Each row has a class, written after it.
[ 482  515  324  181  404  -50 -100  148  308   83 -631  211   50  -26
 -255  331   78 -360   15 -439 -379  -30  245  186  147   39   23  -82
  323 -280  246 -102  281 -119   37  155  288  307  476 -361 -147 -155
 -578] | (75)
[ 258  208  309 -183  284   60 -552  342  402 -364  -81 -423  -44  -58
 -436   -6  468 -307  176 -505 -259 -365  153 -260  -74   89 -289   46
   11  -36  434 -111  339 -196 -104   76 -155   55  575  564 -197 -418
  -87] | (62)
[ 189  361  415 -229  268  120 -480  130  379 -151 -200 -212  -12  184
 -702   86  215 -269 -163 -436 -270 -258  164   55  209  -64 -299  -87
   93   -2  171   67  204 -157  -45  -36  113   54  645  605 -170 -428
 -258] | (91)
[ 197  385  469 -211  238   86 -452  166  359 -144 -187 -211  -60  215
 -556  125  262 -221   41 -532 -289 -271  134   40   58 -178 -384  -50
   40   43  143  109  301 -162  -28   90  139   25  763  718 -181 -338
 -222] | (62)
[ 474  341  287  138  503  -93  -55  261  281   19 -518   50  157 -134
 -159  737  136 -182  141 -616 -496  120  364   32  -26  205  -33   12
  261 -414  167 -126  341 -256   34  387  363  320  518 -272 -132  -86
 -439] | (38)
[ 458  363  331   83  558  -68 -122  187  295  118 -533   19   83  -94
 -247  573  128 -301   41 -599 -535   59  363   39  115   98  -26  -20
  270 -360  160 -154  342 -270   66  313  379  252  546 -255 -110 -196
 -422] | (91)
[ 193  302  233 -226  268  131 -591  218  332 -321 -262 -396 -105    3
 -567 -140  283 -433  -27 -335 -219 -300   29 -140  136  108 -171  100
   73   14  396  -30  229 -155  -86  -63 -100  156  504  552 -177 -512
 -154] | (13)
[ 480  392  277  152  533  -81  -34  124  214  103 -554   71   90   -2
 -224  698  122 -214   91 -583 -468  178  339  155  144  101  -80  -40
  277 -354   79  -39  349 -240   70  388  387  269  576 -264 -102  -78
 -480] | (172)
[ 434  290  430   36  552  -41  -87  182  227  116 -552   57  113  -47
 -152  719  198 -196   96 -586 -566   41  429   79   37   77 -180   11
  263 -329   18 -148  375 -279   46  378  401  216  628 -160 -111 -118
 -432] | (62)
[ 204  375  433 -217  239  108 -486  134  419 -193 -248 -232  -59  196
 -635   43  178 -273  -95 -453 -270 -287  169  -30  143  -88 -300  -74
   32    3  192   87  194 -127  -27   -6   51   60  686  693 -157 -391
 -239] | (42)
[ 197  277  396 -225  291   67 -545  284  493 -194  -76 -323  -60   26
 -612  259  362 -208   29 -504 -379 -339  337 -232    8   44 -370  -65
   32  -15  217 -114  226 -240  -11   71  -81  -29  636  763 -178 -379
 -142] | (170)
[ 318  346  240 -155  344  -66 -579  337  317 -432 -159 -414  -83  -75
 -289  -32  397 -261  231 -548  -95 -331   32 -269  -99   58 -301  128
   95 -113  430  -59  397 -294 -211  112  -29  128  496  518 -243 -347
  -89] | (75)
[ 454  473  314  173  397  -22  -53  135  357   37 -762  204   57  -74
 -305  391    1 -333  -91 -380 -427   49  364  158  201  161   23  -85
  368 -270  290 -115  186 -112    0  192  237  261  432 -307 -108 -211
 -592] | (13)
[ 258  369  281 -172  228  122 -526  214  482 -369 -329 -295   -8   44
 -660 -134  120 -234  -89 -394 -222 -287   22  -44   81   38 -230    1
   92  -36  447  -21  232 -223 -153  -41   -6  146  498  553 -227 -408
 -195] | (75)
[ 277  336  396 -214  330  -23 -485  285  348 -389 -108 -295  -95   82
 -361   68  360 -302  233 -520 -219 -426  137 -159  -94  -43 -292   22
    1  -58  276   14  396 -265  -36  158  -31  105  631  592 -281 -250
  -82] | (75)
[ 188  331  472 -255  238  122 -500  217  469 -186 -120 -233  -18  201
 -646  181  254 -198  -11 -492 -348 -372  276  -72   27 -102 -342 -122
   11  -26  118   54  230 -219   47   81  -15    4  719  771 -211 -305
 -204] | (135)
[ 423  304  310   63  537  -60 -156  150  262  128 -640  -13   91 -139
 -187  598  100 -187   42 -609 -514   21  379   78   22   68  -76  -82
  254 -385  140  -92  410 -349   31  333  390  252  617 -184 -130 -135
 -477] | (91)
[ 263  313  189 -206  212  164 -570  379  465 -470 -286 -445  -65 -102
 -583 -265  203 -397   70 -374 -253 -388 -111 -204  -62  180  -96  188
   82  -57  637  -81  252 -188 -117    6 -131  259  394  427 -212 -530
  -96] | (42)
[ 144  292  467 -216  261  124 -474  121  419 -115 -163 -242  -57  192
 -660  190  270 -241  -56 -480 -338 -309  280  -18  139 -108 -395 -108
   12   42   81    1  205 -169   13    8  -16  -33  780  765 -152 -361
 -259] | (75)
[ 236  397  325 -130  268   68 -533  203  425 -270 -316 -271  -46   55
 -622 -179  175 -281 -137 -417 -161 -250    2   -2  171  -31 -267   -2
  113   18  383   34  235 -163 -155  -80   25  140  534  515 -166 -486
 -217] | (111)
[ 432  318  316   42  507  -73 -103  295  341   44 -544   40   75 -191
 -160  724  157 -206  100 -598 -571   20  517  -40   -7  179 -118  -54
  264 -370  175 -140  391 -294   44  406  306  246  535 -218 -103 -142
 -356] | (135)
[ 465  535  305  139  412  -71  -40  118  239  128 -708  156   24    6
 -328  457   64 -322  -61 -444 -395   66  355  178  299   52   10 -114
  328 -293  202  -32  303 -179    7  239  342  209  505 -280 -125 -169
 -581] | (75)
[ 284  395  319 -149  230   39 -577  376  500 -428 -276 -328   -1    1
 -577 -155  181 -171  -38 -397 -207 -323 -110 -171 -117   71 -173   -1
   52  -63  459  -20  228 -207 -161  -31  -13  190  464  521 -249 -370
 -124] | (170)
[ 218  383  358 -172  242   70 -501   66  425 -261 -326 -148    1  277
 -685  -32   86 -178 -151 -400 -197 -222  -33   98  131 -103 -275 -113
   81   33  183  115  170 -199  -76  -67  182  120  665  596 -205 -298
 -292] | (13)
[ 233  283  299 -165  266   70 -562  284  375 -401 -264 -410  -97  -74
 -451 -113  308 -350  105 -408 -243 -393   34 -216  -40   88 -187  130
   91  -25  514  -75  283 -180 -106   25 -120  135  511  541 -220 -480
 -144] | (38)
[ 257  336  373 -215  276  113 -567  286  404 -423 -251 -397 -118   -7
 -505 -142  293 -398   65 -397 -257 -352  100 -220  -10   73 -203   84
   60   -9  458  -71  249  -87  -89   14 -181  101  497  582 -183 -503
  -56] | (13)
[ 454  276  325   58  591  -66  -68  132  279  112 -600   73  121  -27
 -161  639  117 -248   38 -671 -502  111  384  121  118   92 -134 -101
  227 -348   49  -64  333 -209   49  374  505  323  618 -225  -54 -114
 -477] | (75)
[ 181  362  438 -254  271   71 -468  129  361 -100 -105 -191  -59  201
 -591  284  312 -232   56 -520 -312 -285  249   17   54 -137 -432 -107
   43    9   85   57  316 -240  -10   88   95  -51  793  753 -216 -319
 -202] | (91)
[ 304  299  286 -157  310   79 -546  351  432 -409 -243 -412  -88  -92
 -542 -215  288 -377   41 -421 -280 -378  -36 -220   49  101 -156  101
   63   -6  512 -112  271 -188 -103  -31 -168  163  429  410 -174 -511
  -81] | (172)
[ 243  346  331 -192  256  128 -458  149  390 -180 -257 -249   -7  180
 -678   43  156 -189 -102 -475 -262 -211   92   62  147  -70 -275  -78
   57   18  212  116  262 -203 -117  -18  132  136  654  616 -163 -359
 -289] | (91)
[ 268  238  348 -190  313  129 -474  257  354 -333 -240 -397 -128  -46
 -521   11  332 -352  109 -417 -316 -441  161 -137    1   73 -242   73
   66   15  418  -99  326 -203  -71   55 -108  136  537  550 -181 -415
 -184] | (166)
[ 457  324  349   74  540  -89  -89  299  300  103 -451   54  141 -158
 -169  816  200 -185  146 -633 -564  100  543    3  -21  149 -112  -31
  273 -396   37 -153  353 -345   61  415  256  193  560 -141 -153 -100
 -427] | (13)
[ 253  345  306 -188  268   98 -483  203  326 -373 -308 -352  -97   46
 -463 -174  271 -364  142 -410 -214 -403 -136  -63   -3    1 -247  175
   87  -18  454   -8  339 -201 -113   65  -28  164  541  519 -211 -424
 -163] | (42)
[  96  336  426 -225  180  197 -533   33  374 -176 -316 -190  -88  172
 -720  -37  186 -311 -179 -310 -298 -283   43   53  202  -29 -336   -4
   52  114  264   46   89  -55    0 -112   48   27  699  730 -136 -473
 -279] | (62)
[ 384  295  421  -10  515  -27 -145  144  300  118 -591   72   85  -61
 -178  726  141 -233   60 -555 -597  -50  488   32    7   66 -210  -92
  233 -340    6 -140  309 -265  128  337  331  196  662 -104 -138 -112
 -425] | (75)
[ 515  439  224  173  484  -46  -71  202  420  129 -587  111   51 -103
 -353  448   43 -364  -58 -474 -459   74  429   70  229  159  -43 -118
  341 -276  266 -152  212 -152   34  195  217  265  453 -334  -66 -263
 -526] | (166)
[ 266  305  369 -180  279   26 -486  247  402 -337 -135 -346  -98   31
 -387   24  389 -341  185 -532 -252 -391  167 -209 -114  -34 -332   15
   45   -5  342  -71  366 -201  -68  108  -91   43  637  585 -208 -349
 -110] | (170)
[ 252  346  241 -205  268  117 -540  264  430 -469 -229 -362  -52   18
 -509 -149  284 -412   85 -408 -212 -376  -24 -193  -20  140 -199  117
   48  -50  497  -94  258 -190  -96   62  -89  155  459  461 -224 -390
  -72] | (170)
[ 447  465  326  154  460  -36  -29   71  311  212 -677  238    3   28
 -329  543   73 -349  -36 -453 -436  -17  527  217  305   47  -55 -188
  343 -236  141  -82  211 -126   98  225  274  202  579 -189  -96 -172
 -683] | (38)
[ 506  460  339  136  518 -136    7  188  324  182 -579  221   10  -51
 -226  683  108 -293   57 -532 -478  -17  580  104  166   16  -92 -179
  328 -279   70  -92  267 -266   71  289  269  156  597 -161 -151  -93
 -612] | (166)
[ 366  193  400  -20  559    7 -217  199  353  175 -548  -69   54 -165
 -276  809  152 -204   -6 -544 -702  -15  662  -72   57  159 -182  -80
  256 -339   40 -214  293 -277  124  330  200  153  626  -93  -61 -240
 -387] | (42)
[ 435  268  435  -71  589  -54 -180  208  303  108 -635   19   96  -77
  -57  595  171 -236  145 -640 -570  -80  422   52  -60    2 -251  -87
  224 -347   82 -106  405 -352   74  416  398  262  696 -136 -177 -133
 -367] | (111)
[ 371  334  407   53  536  -58  -23   23  203  162 -641  162   62  102
 -184  724   97 -291   22 -603 -517   34  438  186  198  -31 -190  -50
  198 -300  -54   18  333 -245  115  353  539  220  768 -186  -78  -87
 -517] | (42)
[ 475  461  364  120  470 -109  -84  224  289  122 -630  166    9    2
 -249  581  117 -301   82 -478 -482  -43  414  100  138   54  -36 -101
  295 -251  158  -83  268 -204   52  268  277  200  569 -222 -160 -146
 -560] | (38)
[ 173  413  428 -183  183  161 -489  125  377 -236 -339 -178  -21  281
 -702 -199  129 -283 -165 -398 -203 -238 -105  164  194 -133 -230  -37
   46   75  219  136  217  -93  -68  -59  110  144  659  603 -175 -391
 -267] | (170)
[  92  286  575 -246  213  158 -449   35  408  -36 -169 -110  -59  383
 -764  180  230 -310 -132 -436 -376 -338  257  132  240 -241 -407 -116
   17  106  -94   66  161  -88  148    0   45  -83  898  840 -151 -334
 -311] | (38)
[ 126  317  422 -190  249  169 -534   50  412 -175 -239 -181  -34  243
 -703   36  237 -266 -161 -406 -268 -281  157   14  272  -52 -338  -80
   56   48  141   20  139 -139  -25  -28   67    9  683  737 -138 -374
 -293] | (135)
[ 453  494  368  151  464 -111   41   91  289  165 -568  237   26   67
 -256  622  129 -351   60 -479 -425    1  443  167  132   14 -125 -164
  262 -283   90  -62  292 -195  128  311  321  149  664 -195 -148  -75
 -556] | (166)
[ 220  347  380 -192  221  186 -492  237  449 -224 -251 -266   10  122
 -702  -55  166 -200  -94 -431 -305 -291   64   25   87  -40 -249  -30
   61    7  282   12  244 -231  -83  -15   34  152  620  590 -203 -364
 -243] | (91)
[ 166  330  481 -230  242  123 -430   -8  321  -55 -197 -207  -56  326
 -671  195  239 -229  -89 -462 -288 -240  157  134  251 -179 -397 -112
   43   53   24  128  236 -161   10   22  185   10  821  723 -151 -336
 -316] | (172)
[ 387  441  376  144  472   -9  -20  105  327  255 -607  186   14  -65
 -371  611  138 -378 -100 -407 -555   26  593  107  318  121   14 -169
  322 -270  102 -153  188 -130  157  240  161  121  533 -168  -72 -251
 -605] | (172)
[ 356  248  457   -9  554   -1  -68   72  245  173 -651   93  117  -77
 -155  691  157 -231  -13 -572 -564  -27  483  126   58   38 -161  -77
  230 -388  -29 -140  340 -237  123  354  409  183  703  -76  -83 -119
 -493] | (62)
[ 438  374  290   47  498  -83 -103  136  237   88 -642  126  127   21
 -169  658   37 -197   50 -620 -410   71  345  196   60   28 -183  -48
  248 -383   29   22  366 -285   47  352  475  282  677 -260 -125  -38
 -481] | (38)
[ 368  431  478   80  490  -18    4   -1  241  261 -602  346   19  116
 -229  624  185 -396  -14 -433 -517  -82  525  249  252  -64 -126 -198
  269 -218  -72  -64  255 -124  189  254  310  128  703  -97 -117  -75
 -636] | (135)
[ 121  291  449 -205  231  146 -498  136  412 -117 -228 -208  -84  143
 -691   75  261 -311 -132 -445 -341 -303  168   15  215  -75 -359  -42
   36  105  150   18  135  -91    7  -64   -2   -3  725  734 -106 -457
 -292] | (170)
[ 520  480  247  223  430  -82 -108  254  417   60 -594  113   65 -166
 -312  379   47 -385  -46 -479 -464   14  339   21  159  159   84  -90
  347 -300  303 -201  226 -156   66  147  167  289  338 -408 -107 -245
 -509] | (172)
[ 487  363  318   26  558  -91 -183  258  340   70 -616   11  113  -64
 -170  568   71 -200   48 -648 -482   41  351   20   31  100  -78 -102
  270 -397  129 -113  319 -279   39  368  467  317  532 -227 -121 -124
 -410] | (62)
[ 330  255  465   80  566   42  -56  -98  163  190 -713  149  119  169
 -249  548   80 -309  -96 -523 -514   67  367  290  273  -36 -186  -38
  208 -228  -96   -6  265 -197  123  280  458  217  789 -105  -62 -137
 -612] | (38)
[ 415  394  359  120  442    5  -72  200  408  129 -657  155  -19 -135
 -339  573   60 -419  -54 -375 -591  -70  559    8  168  200  -40  -98
  284 -248  190 -213   97  -82  173  199   57  149  514 -179  -76 -253
 -541] | (62)
[ 482  285  337  -29  592  -42 -164  358  309  106 -616  -49   99 -214
 -136  684  183 -235   84 -627 -589  -19  495  -51   34  157 -101  -56
  257 -421  179 -192  336 -331    9  369  349  275  538 -200 -128 -197
 -409] | (135)
[ 277  344  349 -197  221   86 -508  325  369 -382 -188 -340  -14  -30
 -500 -131  333 -313  125 -443 -256 -391  -99 -112 -129    7 -271   78
   36   -9  474  -64  356 -236  -94    7  -68  138  561  470 -264 -377
  -85] | (38)
[ 158  391  382 -180  171  180 -530   99  421 -304 -391 -204   -8  144
 -690 -235  122 -279 -229 -298 -218 -306 -148   54  149  -16 -207  -28
   65   73  349   40  107  -96 -125 -174   51  144  569  563 -183 -419
 -288] | (170)
[ 256  304  281 -203  296   65 -580  341  406 -436 -208 -405 -100  -87
 -459 -130  325 -368  118 -406 -249 -456   23 -265  -77  133 -182   95
   55  -18  475  -75  286 -222  -91   18 -183  150  431  508 -220 -470
  -86] | (172)
[ 416  476  359  173  435  -53  -63  146  328  125 -665  231   15  -15
 -309  515   94 -364  -36 -410 -462  -31  395  154  185   99   36 -142
  307 -268  143 -123  242  -81   90  205  240  213  498 -276 -101 -194
 -572] | (170)
[ 493  283  246   -9  531  -75 -192  363  360   -1 -572  -88  114 -252
 -124  682  175 -178  157 -658 -553  -30  427 -104 -129  193 -133  -39
  229 -439  256 -187  429 -382  -16  407  358  287  524 -277 -153 -124
 -317] | (170)
[ 215  388  321 -170  212  150 -558  126  411 -316 -329 -347  -42   72
 -643 -108  136 -212  -96 -333 -221 -288   -8  -68   59   28 -267   -8
   63  -24  410   32  207 -157 -109  -86  -30  147  560  600 -202 -444
 -194] | (75)
[ 440  290  371   -8  559  -53 -147  187  290   88 -618   13   65 -111
 -193  700   68 -201   24 -617 -563   48  518   37   62   97 -166  -24
  284 -342   73 -106  357 -305   47  366  406  226  599 -149  -90 -186
 -401] | (62)
[ 446  359  376   36  538  -86 -110  225  350  215 -552  135  -13  -80
 -225  678  230 -295  117 -521 -591 -133  633   22  137   28 -136 -169
  288 -254   97 -171  300 -297  118  306  211  125  636 -145 -140 -150
 -530] | (13)
[ 270  334  337 -178  288  152 -507  185  303 -347 -311 -351  -98   95
 -545  -87  266 -352   29 -416 -235 -323   28  -49  109    4 -226   70
   66    3  388    6  302 -136 -106   25    7  158  541  545 -173 -406
 -187] | (135)
[ 482  519  253  151  400  -25  -74  160  316   13 -899  151   29  -81
 -351  207  -41 -354 -171 -346 -343   -2  203  194  260  135   95 -116
  342 -277  409  -75  192 -147  -57  121  321  313  406 -353 -132 -260
 -623] | (172)
[ 464  255  291   56  558  -92 -156  281  350  142 -394  -13   85 -176
 -194  849  192 -196  147 -672 -609   41  530  -60  -60  153 -116  -63
  238 -386   73 -195  346 -294   95  352  324  248  602 -222  -93 -104
 -396] | (91)
[ 431  407  367  115  523  -41  -80  164  353  196 -642  185  -13  -25
 -321  610  132 -396   -8 -442 -542  -73  592   85  214   85  -48 -174
  268 -227  110 -146  187 -182  106  224  224  142  581 -153 -112 -208
 -615] | (13)
[ 290  317  279 -157  260  111 -556  247  404 -446 -270 -354  -51  -27
 -473 -217  285 -343   70 -442 -223 -380  -50 -190   -5   58 -224   98
   54  -17  516  -71  276 -175 -139  -31 -109  155  476  475 -186 -407
 -126] | (135)
[ 436  267  336   47  555 -138 -114  180  331   97 -487   37   96 -111
 -135  775  166 -227  121 -666 -542   35  502   30  -42  107 -164 -105
  237 -390  102 -151  387 -325  132  407  415  242  648 -278 -115  -62
 -377] | (13)
[ 420  391  386  100  485  -63 -118  243  380   54 -716  153   28  -70
 -317  454   93 -370  -43 -456 -469 -168  446   84  140   95  -31 -109
  277 -274  214 -195  239 -195   39  213  229  160  518 -218 -134 -224
 -546] | (38)
[ 181  310  471 -233  270   90 -489  192  420  -59 -139 -236  -98  141
 -691  275  246 -260  -46 -485 -410 -270  242   -2  161  -88 -359  -80
   65   66  117   11  213 -152   21   11   95   12  718  714 -144 -427
 -225] | (166)
[ 400  240  397   71  558  -41  -95  265  313  135 -511   35   45 -146
 -244  847  190 -262   81 -581 -655   15  612  -14  106  166 -104  -38
  255 -316   10 -200  282 -208  118  352  202  171  579 -108  -64 -201
 -437] | (166)
[ 211  351  413 -214  258   72 -486   89  363 -171 -176 -237  -38  211
 -623   99  254 -202  -14 -465 -229 -285  125   67   95 -120 -368  -80
   38   -6  200   90  310 -237  -64   39   86   20  731  686 -208 -311
 -248] | (42)
[ 240  230  386 -258  290   78 -520  387  419 -265  -91 -400  -87  -69
 -466  151  434 -339  152 -523 -395 -456  273 -286  -72   39 -301   31
   26   -6  282 -160  283 -226  -11   87 -165   15  587  657 -193 -374
 -117] | (62)
[ 288  330  323 -140  309  134 -517  302  394 -408 -327 -405  -81  -88
 -558 -169  277 -368  -11 -399 -258 -351   75 -189   79  102 -210   87
   56  -33  520 -112  254 -136 -143  -21 -150  124  451  485 -172 -499
 -129] | (75)
[ 395  455  372   83  437   -2  -30   33  293  137 -802  217   58   61
 -338  322   13 -419 -218 -383 -401    9  297  278  316   40  -91 -149
  313 -249  180  -69  197 -102   36  169  378  214  592 -285  -95 -214
 -591] | (91)
[ 220  378  403 -221  227  153 -474  202  430 -207 -267 -186  -41  115
 -693   80  170 -244  -52 -443 -334 -301  120   36   73  -69 -324  -28
   78   23  255    9  231 -209  -40    2  115   90  648  616 -209 -374
 -239] | (75)
[ 220  391  317 -193  231  159 -513  161  388 -267 -312 -284  -37  123
 -734 -113  156 -243 -163 -390 -232 -220  -20   62  191  -33 -206  -36
  105   37  360   50  212 -152 -111  -84   80  155  568  543 -174 -454
 -232] | (170)
[ 442  448  456   99  466  -64  -43  124  287  239 -518  189    3   37
 -258  751  216 -313   96 -466 -518  -21  636  134  157   22 -108 -195
  320 -261   60 -118  288 -172  128  315  254  143  632 -112 -170 -153
 -571] | (111)
[ 388  446  437   91  424  -63  -68  102  287  198 -653  261   -5   14
 -262  547  138 -345  -10 -421 -497  -70  432  209  169  -28 -121 -165
  307 -202   42  -95  288 -151  126  228  238  156  627 -163 -139 -123
 -560] | (111)
[ 397  192  307  -31  564  -14 -181  151  354  113 -541  -30  106 -111
 -219  661  121 -247   13 -611 -553   17  478   75   72   97 -237  -61
  228 -354  133 -123  338 -300   94  315  418  307  696 -273  -90 -210
 -365] | (111)
[ 212  404  333 -182  231  157 -538  148  475 -303 -353 -178   -6  210
 -749 -204   87 -302 -241 -373 -187 -259    7   68  253  -26 -240  -26
   94   30  277   45  135 -105  -96 -104   31  128  525  575 -158 -425
 -247] | (170)
